(in the rows, 128 means zero)
Each row is followed by its class.
[134 150 145 125 115 121 139 127 133 144 121 126 125 128 128 134 118 135
 126 123 141 122 146 118 116 151 142 130 107 132 127 119 136 140 138 141
 124 146 136 112 126 144 130 139 111 120 136 136 159 140 135 113 138 139
 155 141 125 122 115 140 139 129 122 141 119 134 150 141 105 137 133 155
 141 117 138 140 132 130 124 128 109]  k271
[143 105  84  98 107 152 161 131 137 141 132 154 129 136 115 132 153 130
 126 136 159  82 137 120 131  73 125 120 113 128 119 112 120 199 168  97
 115 108  89 145 121 148 118 127 108 115 116 141 134 116 121 152 155 126
 156 159 146 123 133 143 120 141 119 126 136 138 131 118 124 102 128 126
 145 168  82 137 181  64 116 112 134]  k994
[112 132 167 111 152 133 126 127 143 140 124 114 124 134 135 132 113 131
 122  97 105 138 135 112 136 154 130 128 115 125 141 121 135 137 183 152
 116 151 125 102 138 118 142 124 135 106 127 140 143 139 142 112 130 121
 132 124 116 125 111 125 149 109 135 134 131 164 144 130 120 157 123 149
 111 106 157 121 113 157 156 128 117]  k271
[113 145 156 128 110 128 153 132 145 136 129 108 125 115 128 124 113 126
 129 100 142  99 149 112 132 148 137 124 101 137 111 135 140 124 147 148
 127 139 103 121 136 149 147 124 107 112 121 137 162 147 137 137 110 130
 150 151 136 131 124 131 135 116 134 116 140 155 147 136 107 136 129 145
 129 118 134 143 112 132 137 118 130]  k271
[134 128 112 112 139 141 159 117 109 122 133 167 134 143 131 126 146 133
 132 153 117 134 126 119 139 114 138 128 132 116 160 118 115 144 111  79
 124 132 125 117 134 125 109 129 136 141 128 136 121 122 135 129 149 128
 147 122 137 121 137 124 127 131 125  98 114 130 113 125 122 122 119 134
 160 147  87 124 146  98 124 124 140]  k994
[156 159 136 127 113 151 127 120 115 152 126 152 115 153  99 134 138 133
 132 128 152 130 153 115 126 143 144 126  90 132 141 115 128 134 154 125
 115 162 114 118 129 148 131 141 115 119 138 131 155 137 122 122 146 144
 167 158 120 113 123 133 134 133 132 122  91 107 148 123 112 153 127 163
 147 129 103 130 118 140 136 129 115]  k271
[149 139 127  97 130 145 126  96 143 172 155 142 114 143 136 141 118 113
 125 143 148 109 130 115 152 110 124 126 116 134 138 103 114 174 171 133
 128 139 104 102 141 117 118 127 133 109 130 132 136 142 129 119 120 128
 134 145 132 116 118 139 143 118 137  84 113 160 148 132 112 133 121 129
 112 137 113 134 113 115 130 119 133]  k994
[161 131 121  91 134 151 128 118 131 123 141 177 112 134 128 139 148 138
 127 143 159 114 147 136 133  73 135 129 114 118 161 111 121 159 129  90
 117 117 117 114 141 138  98 126 141 142 149 146 134 114 134 127 153 118
 135 151 131 116 124 152 117 141 126 105 127 150 123 128 131 123 121 141
 152 146  57 134 124  65 114 124 139]  k994
[129 166 140 123 120 124 140 142 133 145 122 130 122 134 127 134  92 133
 124 137 138 129 139 116 118 157 141 129 113 130 129 115 121 133 130 144
 129 156 129 100 128 147 123 146 111 100 137 128 168 164 138  93 118 145
 167 153 126 126 109 142 135 129 129 129 103 121 161 156  85 155 133 153
 113 100 146 141 130 129 135 130 111]  k271
[141 133  93 104 154 144  97 116 114 155 123 148 106 132 113 143  85  84
 172 199 131 139 129 126 139  91 116 140 139 131 138 109 106 152  83 121
 140 101 132 101 139  96 107 140 146 120 129 109 108 130 124 102 136 136
 110 137 124 117 120 124 138 131 117 115 101 160 136 131 106 116 114 115
 114 153 107 105 125  96 125 134 148]  k994
